Here is a tiny trained network, its code and every weight. The questions are about switching its units off for an input and a class, where a switched-off unit gives its printed mean instead of its output.

import numpy as np


def w(rows, s, z=0):
    codes = np.array(rows[::2]) - 128.0
    scale = np.full(codes.shape[1], s)
    scale[-1] = z or s
    return codes * scale


def norm(h):
    return h / np.sqrt((h * h).mean(-1, keepdims=True) + 1e-5)


def f(y):
    return np.maximum(y, 0)


def log_softmax(a):
    a = a - a.max(-1, keepdims=True)
    return a - np.log(np.exp(a).sum(-1, keepdims=True))


def net(x, mask):
    res = np.array(x, float).reshape(1, 5) / 4 @ E
    u = 0
    for l in range(4):
        y = f(norm(res) @ A[l][:, :-1].T + A[l][:, -1])
        res = res + np.where(mask[u : u + 4], y, B[l][:, -1]) @ B[l][:, :-1]
        u += 4
    return log_softmax(norm(res)[-1] @ U[:, :-1].T + U[:, -1])


A, B = {}, {}
E = w([
[127,136,135,84,142,158,109],'x0',
[25,77,157,114,157,180,191],'x1',
[3,151,94,224,216,150,66],'x2',
[128,134,129,79,147,151,108],'x3',
[107,212,44,129,104,190,209],'x4',
],0.0065)
A[0] = w([
[168,152,119,93,86,130,189,95],'0.n0',
[141,172,2,143,90,31,183,1],'0.n1',
[185,139,89,108,100,157,108,53],'0.n2',
[157,171,128,71,30,149,207,118],'0.n3',
],0.0054,0.0023)
B[0] = w([
[57,97,126,96,116,150,19,209],'0.n0',
[101,206,162,79,154,154,122,208],'0.n1',
[177,179,116,211,162,1,172,178],'0.n2',
[91,179,115,79,76,2,169,255],'0.n3',
],0.0068,0.0036)
A[1] = w([
[120,116,164,158,195,44,68,93],'1.n0',
[167,209,124,217,147,213,64,71],'1.n1',
[214,18,254,61,92,49,170,164],'1.n2',
[169,109,128,32,102,157,204,247],'1.n3',
],0.0055,0.0011)
B[1] = w([
[115,136,121,61,60,135,119,206],'1.n0',
[252,104,213,130,136,117,168,191],'1.n1',
[96,179,86,197,181,201,161,253],'1.n2',
[101,138,103,80,171,151,97,196],'1.n3',
],0.011,0.0053)
A[2] = w([
[177,47,117,171,172,203,203,63],'2.n0',
[187,147,58,174,149,152,124,5],'2.n1',
[86,214,3,124,34,162,48,86],'2.n2',
[152,147,88,39,154,219,9,180],'2.n3',
],0.005,0.0025)
B[2] = w([
[203,144,70,112,255,75,180,165],'2.n0',
[193,187,113,143,106,134,62,160],'2.n1',
[146,88,67,120,131,105,60,246],'2.n2',
[135,113,91,196,85,86,169,254],'2.n3',
],0.0094,0.0035)
A[3] = w([
[162,183,1,145,148,123,11,115],'3.n0',
[60,37,159,42,150,127,87,238],'3.n1',
[139,26,185,141,160,60,47,252],'3.n2',
[108,103,114,74,85,35,173,162],'3.n3',
],0.0068,0.0019)
B[3] = w([
[162,110,230,133,161,148,160,254],'3.n0',
[83,142,99,201,105,147,107,173],'3.n1',
[124,9,103,98,42,134,101,179],'3.n2',
[100,156,110,107,91,106,74,170],'3.n3',
],0.011,0.0074)
U = w([
[239,188,209,190,160,201,138,185],'0',
[81,156,85,158,244,185,190,249],'1',
[166,224,137,67,103,47,95,57],'2',
[47,184,57,66,73,135,129,40],'3',
[170,21,173,91,39,72,87,32],'4',
[58,77,104,210,98,153,71,122],'5',
],0.012,0.0018)

Each question gives the input, the list of numbers given to net, and the class t.
The units are the neurons (one row each of A and B). Each row of codes is followed by its name. A weight is (code - 128) times the scale printed after its matrix; where a second scale follows, it is the last column's (A, B and U).
mask holds one flag per neuron, layer by layer. A switched-off neuron (its flag False) gives its mean, the last column of its row in B, instead of its output. The means were averaged over made-up inputs and are rounded, as every weight is.
A unit's drop is (log p(t) with every unit on - log p(t) with that unit switched off) / (log p(t) with every unit on - log p(t) with every unit switched off).
The circuit of an input: a set's keep is (log p(t) with only the set's units on - log p(t) with every unit switched off) / (log p(t) with every unit on - log p(t) with every unit switched off). Starting from the 12 units with the biggest drops (on a tie, the unit counted first), units are removed one at a time, each time the one whose removal leaves the highest keep (on an exact tie, the one counted first), for as long as the keep stays at least 0.8.
units of the circuit, in order: the units of the circuit, biggest drop first
k most important neurons: the k neurons with the biggest drops, biggest first
top k neurons in layer l: the k neurons of layer l with the biggest drops, biggest first
drop of u: that unit's drop, to one decimal
input [-4,-1,2,8,1], class 0: top neuron in layer 2 -> (2.n2)
input [8,-4,8,0,1], class 0: 3 most important neurons -> (1.n1, 2.n2, 0.n0)
input [-3,-6,6,4,-1], class 4: units of the circuit, in order -> (1.n2, 3.n2)
input [-6,-1,-6,5,0], class 0: 2 most important neurons -> (1.n2, 3.n0)
input [4,-1,-3,-5,2], class 2: top 2 neurons in layer 0 -> (0.n3, 0.n2)
input [-6,-8,0,8,-3], class 0: 3 most important neurons -> (0.n0, 3.n0, 0.n3)
input [3,8,7,8,0], class 5: units of the circuit, in order -> (1.n2, 3.n1)
input [4,-7,2,-6,-4], class 4: top 2 neurons in layer 1 -> (1.n2, 1.n0)
input [0,0,0,0,-3], class 0: 3 most important neurons -> (1.n2, 3.n0, 1.n0)
input [-2,-3,0,8,-8], class 0: top 2 neurons in layer 3 -> (3.n0, 3.n3)
input [6,3,2,2,-2], class 5: 4 most important neurons -> (1.n2, 3.n1, 0.n3, 1.n1)
input [0,6,8,7,0], class 5: 3 most important neurons -> (1.n2, 3.n1, 3.n0)
input [-8,0,1,7,0], class 4: top 2 neurons in layer 1 -> (1.n2, 1.n3)
input [3,-1,3,0,-5], class 4: units of the circuit, in order -> (3.n2)
input [4,-4,-2,-6,2], class 2: drop of 0.n3 -> 0.4
input [5,-2,4,6,-1], class 4: drop of 1.n2 -> 1.3
input [3,7,-8,4,4], class 3: drop of 0.n3 -> 0.3
input [-7,-1,-5,-7,5], class 2: 2 most important neurons -> (2.n2, 3.n2)
input [-5,2,0,-2,-2], class 1: drop of 1.n2 -> 0.3
input [-5,-2,-3,0,3], class 2: top neuron in layer 1 -> (1.n0)
